Below is a small trained network, with its code and all its weights. Each question gives an input and a class and asks what happens when units are switched off, that is, made to give their printed mean instead of their output.

import numpy as np


def w(rows, s, z=0):
    codes = np.array(rows[::2]) - 128.0
    scale = np.full(codes.shape[1], s)
    scale[-1] = z or s
    return codes * scale


def f(y):
    return y / 2 * (1 + np.tanh(0.7978845608 * (y + 0.044715 * y**3)))


def log_softmax(a):
    a = a - a.max(-1, keepdims=True)
    return a - np.log(np.exp(a).sum(-1, keepdims=True))


def net(x, mask):
    res = np.array(x, float).reshape(1, 5) / 4 @ E
    y = f(res @ A[0][:, :-1].T + A[0][:, -1])
    res = res + np.where(mask, y, B[0][:, -1]) @ B[0][:, :-1]
    return log_softmax(res[-1] @ U[:, :-1].T + U[:, -1])


A, B = {}, {}
E = w([
[103,2,72,88,127,163,178,18,219,168],'x0',
[251,153,90,85,174,44,129,162,171,151],'x1',
[78,152,195,58,159,50,33,75,161,110],'x2',
[137,210,155,131,178,200,166,62,136,207],'x3',
[156,141,110,195,170,152,127,71,140,33],'x4',
],0.0081)
A[0] = w([
[224,91,109,138,56,144,206,109,63,119,81],'N1',
[124,145,173,89,145,44,100,75,142,140,79],'N2',
[112,126,172,103,137,88,86,97,160,129,55],'N3',
[119,68,115,129,99,99,96,187,103,82,100],'N4',
[114,173,163,152,153,143,161,105,163,175,48],'N5',
[125,73,135,104,152,122,176,98,143,120,49],'N6',
[245,124,81,116,205,108,133,120,154,99,75],'N7',
[212,198,180,145,143,81,149,159,65,126,108],'N8',
[95,89,77,129,164,118,133,95,157,129,92],'N9',
[112,83,74,138,155,121,108,90,149,144,79],'N10',
[192,121,95,130,110,174,190,177,126,112,53],'N11',
[114,57,150,137,129,167,144,88,163,137,81],'N12',
[149,94,86,202,136,65,112,108,139,28,133],'N13',
[139,146,152,134,190,122,175,83,83,165,50],'N14',
[123,67,95,135,76,108,96,141,132,67,78],'N15',
[146,133,76,151,69,143,164,132,105,161,75],'N16',
[139,189,139,153,197,169,123,83,132,162,119],'N17',
[115,91,76,149,110,71,86,124,88,120,2],'N18',
[68,68,195,160,85,168,138,91,90,105,58],'N19',
[191,49,76,83,165,112,122,94,222,163,113],'N20',
[125,172,105,131,153,119,103,54,145,30,164],'N21',
[57,126,165,173,91,163,100,101,117,107,45],'N22',
[114,191,143,110,150,170,148,115,140,189,74],'N23',
[148,134,80,178,196,163,147,117,144,35,60],'N24',
[188,94,131,111,185,96,128,159,152,150,110],'N25',
[122,172,155,173,157,109,75,152,52,69,43],'N26',
[140,108,102,169,101,152,172,179,138,151,50],'N27',
[111,96,117,103,52,79,121,166,108,165,135],'N28',
[52,114,161,187,131,164,165,129,97,64,114],'N29',
[143,103,116,191,144,157,225,145,155,134,118],'N30',
[185,123,134,135,173,59,156,148,180,133,44],'N31',
[86,115,98,73,51,111,124,157,142,255,87],'N32',
[120,142,98,168,132,114,187,183,115,148,142],'N33',
[133,70,164,98,133,133,175,107,146,128,36],'N34',
[171,109,91,143,133,156,111,39,164,59,101],'N35',
[98,152,148,158,136,210,97,118,164,91,34],'N36',
[111,107,174,132,179,70,46,39,147,123,64],'N37',
],0.0098,0.0063)
B[0] = w([
[90,189,118,108,88,110,139,123,123,104,183],'N1',
[103,194,107,106,103,150,127,138,121,97,205],'N2',
[93,180,116,109,97,121,110,149,143,97,173],'N3',
[149,100,130,154,99,129,132,83,153,136,194],'N4',
[157,148,141,166,69,115,73,106,140,127,155],'N5',
[116,163,120,184,142,73,56,151,116,96,158],'N6',
[133,122,96,117,147,200,68,160,167,206,206],'N7',
[110,91,145,175,175,116,129,129,86,115,230],'N8',
[102,140,134,180,139,99,108,149,102,101,176],'N9',
[124,144,140,170,132,104,118,176,98,116,168],'N10',
[103,179,94,103,122,107,116,130,127,96,170],'N11',
[118,116,129,149,136,112,120,148,101,119,194],'N12',
[166,111,154,125,122,134,119,66,131,146,211],'N13',
[161,107,142,153,89,126,86,118,171,124,148],'N14',
[173,141,149,148,84,92,137,88,173,159,181],'N15',
[117,158,131,97,90,108,124,140,118,112,160],'N16',
[174,81,142,161,66,101,136,85,154,125,204],'N17',
[179,173,118,195,44,76,8,134,169,110,138],'N18',
[159,133,106,116,146,188,87,188,176,163,213],'N19',
[122,84,132,165,143,136,145,148,88,103,254],'N20',
[120,117,146,70,126,131,160,115,108,119,229],'N21',
[118,130,80,120,150,164,67,172,160,168,198],'N22',
[181,110,144,153,71,122,106,121,141,114,173],'N23',
[126,132,173,70,112,157,126,116,108,95,181],'N24',
[122,134,113,105,126,156,97,157,154,172,185],'N25',
[97,100,130,181,154,99,136,162,89,104,221],'N26',
[105,156,146,112,97,111,112,137,139,98,157],'N27',
[157,111,167,110,114,122,140,91,145,146,196],'N28',
[131,132,106,117,166,158,116,146,145,158,225],'N29',
[119,153,131,93,118,120,134,106,120,98,200],'N30',
[138,136,92,140,136,194,55,176,150,165,175],'N31',
[147,86,192,110,173,129,84,126,75,105,212],'N32',
[108,134,119,106,120,125,138,122,116,101,171],'N33',
[137,153,104,192,103,124,61,179,106,85,149],'N34',
[131,82,172,136,170,137,144,147,97,91,201],'N35',
[158,122,133,125,126,156,101,129,130,141,168],'N36',
[105,184,96,95,71,108,143,122,118,91,224],'N37',
],0.012,0.0088)
U = w([
[108,111,138,199,151,124,129,158,92,95,73],'0',
[133,131,99,111,138,183,104,162,166,171,92],'1',
[96,180,118,85,85,124,137,114,127,86,90],'2',
[180,109,151,169,75,121,129,66,166,130,93],'3',
[140,101,182,89,139,150,130,105,102,109,250],'4',
[100,98,127,105,206,115,253,69,138,174,182],'5',
],0.017,0.013)

Each question gives the input, the list of numbers given to net, and the class t.
The units are the neurons (one row each of A and B). Each row of codes is followed by its name. A weight is (code - 128) times the scale printed after its matrix; where a second scale follows, it is the last column's (A, B and U).
mask holds one flag per neuron, in row order. A switched-off neuron (its flag False) gives its mean, the last column of its row in B, instead of its output. The means were averaged over made-up inputs and are rounded, as every weight is.
A unit's drop is (log p(t) with every unit on - log p(t) with that unit switched off) / (log p(t) with every unit on - log p(t) with every unit switched off).
The circuit of an input: a set's keep is (log p(t) with only the set's units on - log p(t) with every unit switched off) / (log p(t) with every unit on - log p(t) with every unit switched off). Starting from the 12 units with the biggest drops (on a tie, the unit counted first), units are removed one at a time, each time the one whose removal leaves the highest keep (on an exact tie, the one counted first), for as long as the keep stays at least 0.8.
circuit, biggest first: the units of the circuit, biggest drop first
k most important neurons: the k neurons with the biggest drops, biggest first
drop when u is switched off: that unit's drop, to one decimal
input [-1,3,6,-6,6], class 2: circuit, biggest first	(N37)
input [7,8,7,-5,3], class 1: 3 most important neurons	(N7, N31, N25)
input [-1,-7,-8,7,1], class 2: circuit, biggest first	(N30, N1)
input [6,2,2,4,-6], class 0: circuit, biggest first	(N20, N34, N6)
input [-6,-2,3,-7,-4], class 3: circuit, biggest first	(N4, N15)
input [5,6,6,-7,-4], class 3: 2 most important neurons	(N15, N28)
input [3,4,-5,4,6], class 4: 3 most important neurons	(N35, N37, N24)
input [3,-2,0,7,6], class 3: 2 most important neurons	(N17, N5)
input [-6,0,-5,7,-7], class 3: 3 most important neurons	(N23, N17, N5)
input [-2,3,-7,-7,4], class 2: 2 most important neurons	(N1, N11)
input [-3,-5,-5,-6,-5], class 3: circuit, biggest first	(N4, N15)
input [-5,6,-5,-6,-2], class 1: 2 most important neurons	(N7, N31)
input [-4,-2,-6,-7,8], class 4: 2 most important neurons	(N24, N13)
input [-4,-7,-4,-2,-7], class 1: circuit, biggest first	(N19)
input [2,2,-6,7,-2], class 3: 2 most important neurons	(N17, N23)
input [4,-4,-7,8,4], class 3: 3 most important neurons	(N17, N23, N14)
input [-8,8,1,8,0], class 0: 2 most important neurons	(N8, N26)
input [8,-7,3,-8,-2], class 0: 3 most important neurons	(N9, N12, N10)
input [-4,0,7,-2,7], class 2: 2 most important neurons	(N37, N2)
input [-2,8,-1,-3,4], class 1: circuit, biggest first	(N7)
input [3,4,-1,4,-8], class 4: drop when N32 is switched off	0.4
input [7,-2,-7,1,-4], class 0: drop when N20 is switched off	0.5
input [4,-6,6,-7,2], class 3: drop when N15 is switched off	1.1
